Below are the code and all the weights of a small trained network. Each question names an input and a target symbol and asks about switching units off, where a switched-off unit gives its printed mean instead of its output.

import numpy as np


def w(rows, s, z=0):
    codes = np.array(rows[::2]) - 128.0
    scale = np.full(codes.shape[1], s)
    scale[-1] = z or s
    return codes * scale


def f(y):
    return y / 2 * (1 + np.tanh(0.7978845608 * (y + 0.044715 * y**3)))


def softmax(a):
    e = np.exp(a - a.max(-1, keepdims=True))
    return e / e.sum(-1, keepdims=True)


def log_softmax(a):
    a = a - a.max(-1, keepdims=True)
    return a - np.log(np.exp(a).sum(-1, keepdims=True))


def net(x, mask):
    ids = ['ΛΠαεζημτψω'.index(c) for c in x.split()]
    T = len(ids)
    res = E[ids] + P[:T]
    r = res
    for j in range(2):
        rows = slice(3 * j, 3 * j + 3)
        q, k, v = (r @ M[0][rows].T for M in (Q, K, V))
        z = softmax(np.where(np.tri(T) > 0, q @ k.T / 3**0.5, -1e9)) @ v
        o = O[0][rows]
        res = res + np.where(mask[j], z, o[:, -1]) @ o[:, :-1]
    y = f(res @ A[0][:, :-1].T + A[0][:, -1])
    res = res + np.where(mask[2:18], y, B[0][:, -1]) @ B[0][:, :-1]
    return log_softmax(res[-1] @ U[:, :-1].T + U[:, -1])


Q, K, V, O, A, B = {}, {}, {}, {}, {}, {}
E = w([
[121,53,35,137],'Λ',
[159,81,125,90],'Π',
[170,89,97,172],'α',
[173,93,91,124],'ε',
[164,95,83,10],'ζ',
[145,65,138,16],'η',
[255,154,34,136],'μ',
[200,195,74,113],'τ',
[142,125,24,85],'ψ',
[227,199,224,170],'ω',
],0.013)
P = w([
[26,161,165,238],'0',
[157,3,166,154],'1',
[167,12,154,132],'2',
[155,19,150,100],'3',
[170,27,162,112],'4',
[176,34,145,123],'5',
[195,43,167,120],'6',
[187,49,161,100],'7',
[191,67,139,108],'8',
[191,51,151,101],'9',
[184,36,180,62],'10',
],0.0073)
Q[0] = w([
[156,57,134,166],'h1',
[8,161,142,164],'h1',
[136,144,173,213],'h1',
[39,167,72,113],'h2',
[175,113,87,96],'h2',
[165,168,117,160],'h2',
],0.014)
K[0] = w([
[57,218,111,156],'h1',
[254,44,124,76],'h1',
[210,101,144,164],'h1',
[199,30,168,96],'h2',
[141,243,121,132],'h2',
[105,129,192,142],'h2',
],0.0093)
V[0] = w([
[68,137,194,70],'h1',
[71,82,142,8],'h1',
[89,161,230,186],'h1',
[113,201,87,225],'h2',
[97,228,6,10],'h2',
[92,96,213,112],'h2',
],0.012)
O[0] = w([
[246,112,157,161,101],'h1',
[169,113,151,196,123],'h1',
[148,104,142,82,142],'h1',
[96,151,81,60,37],'h2',
[170,130,59,150,2],'h2',
[136,96,152,130,20],'h2',
],0.014,0.002)
A[0] = w([
[89,133,94,76,24],'n1',
[199,102,188,170,8],'n2',
[201,41,137,98,216],'n3',
[40,62,165,170,165],'n4',
[134,84,115,68,44],'n5',
[136,229,154,118,42],'n6',
[191,147,130,162,20],'n7',
[164,116,168,57,27],'n8',
[90,219,111,150,107],'n9',
[104,175,161,91,97],'n10',
[147,138,177,88,3],'n11',
[144,134,254,142,104],'n12',
[118,190,75,63,40],'n13',
[195,204,144,95,102],'n14',
[179,96,69,110,189],'n15',
[169,177,211,150,127],'n16',
],0.0088,0.0051)
B[0] = w([
[174,78,95,168,173],'n1',
[126,74,16,60,213],'n2',
[50,191,143,171,253],'n3',
[196,184,196,50,152],'n4',
[170,124,79,221,160],'n5',
[146,68,3,86,124],'n6',
[93,73,77,137,163],'n7',
[150,134,107,181,156],'n8',
[92,114,124,136,134],'n9',
[138,93,143,83,150],'n10',
[166,54,50,185,133],'n11',
[144,110,148,96,187],'n12',
[148,82,133,149,178],'n13',
[126,130,82,92,133],'n14',
[172,189,186,212,183],'n15',
[186,136,113,87,172],'n16',
],0.0071,0.014)
U = w([
[51,91,64,117,1],'Λ',
[184,207,252,124,180],'Π',
[79,123,156,86,160],'α',
[92,135,127,92,145],'ε',
[254,86,134,134,102],'ζ',
[148,11,133,114,139],'η',
[191,136,24,79,60],'μ',
[163,190,55,109,206],'τ',
[110,112,87,191,192],'ψ',
[186,121,117,6,151],'ω',
],0.0084,0.0081)

Each question gives the input, a string of symbols that net reads in full, and the target symbol t.
The units are the heads (3 rows each of Q, K, V and O) and the neurons (one row each of A and B). Each row of codes is followed by its name. A weight is (code - 128) times the scale printed after its matrix; where a second scale follows, it is the last column's (O, A, B and U).
mask holds one flag per unit, heads first, then neurons. A switched-off unit (its flag False) gives its mean, the last column of its rows in O or B, instead of its output. The means were averaged over made-up inputs and are rounded, as every weight is.
A unit's drop is (log p(t) with every unit on - log p(t) with that unit switched off) / (log p(t) with every unit on - log p(t) with every unit switched off).
The circuit of an input: a set's keep is (log p(t) with only the set's units on - log p(t) with every unit switched off) / (log p(t) with every unit on - log p(t) with every unit switched off). Starting from the 12 units with the biggest drops (on a tie, the unit counted first), units are removed one at a time, each time the one whose removal leaves the highest keep (on an exact tie, the one counted first), for as long as the keep stays at least 0.8.
units of the circuit, in order: the units of the circuit, biggest drop first
unit that matters most: the unit with the biggest drop
top k neurons: the k neurons with the biggest drops, biggest first
heads that matter: for each layer, one digit per head in row order, 1 if its drop is at least 0.15 and else 0, layers parted by /
input ω ε η η ε η η η, target η: top 3 neurons : n11; n5; n1
input Π τ τ η ε, target Π: units of the circuit, in order : n2; n7; n1
input α η α τ α Π, target ω: units of the circuit, in order : h1
input Π ω ζ η ψ μ, target Π: units of the circuit, in order : n2; h2
input τ α Λ, target μ: heads that matter : 11
input Π α Π α ζ η η η μ, target Π: top 3 neurons : n2; n15; n1
input ζ μ Π α ψ, target ψ: heads that matter : 11
input Π τ α α α Π τ η Π ζ Λ, target Π: heads that matter : 00
input ζ μ ζ Λ ζ, target ψ: units of the circuit, in order : h2; h1; n3; n4
input α α ε, target ω: units of the circuit, in order : h1; n3
input Π η ω μ Π α ω ψ τ Π, target Π: top 3 neurons : n2; n7; n1
input τ τ Λ η τ, target μ: top 2 neurons : n3; n1
input ζ τ η ψ η η, target ψ: top 2 neurons : n3; n4
input α α τ ε, target ω: unit that matters most : h1
input ζ Π α ε τ α Λ τ Π, target ψ: units of the circuit, in order : h2; h1; n4
input α ψ ω, target ω: units of the circuit, in order : n3; h1
input ψ Λ ψ ε, target τ: heads that matter : 01
input τ ψ η α ω, target μ: heads that matter : 11
input η α τ ε Π η τ η, target ζ: heads that matter : 10
input τ Π ζ ψ ψ Π η η Π, target μ: top 3 neurons : n3; n1; n5
input ω τ ω, target η: unit that matters most : h1
input ε Π η ω, target ω: top 2 neurons : n3; n15
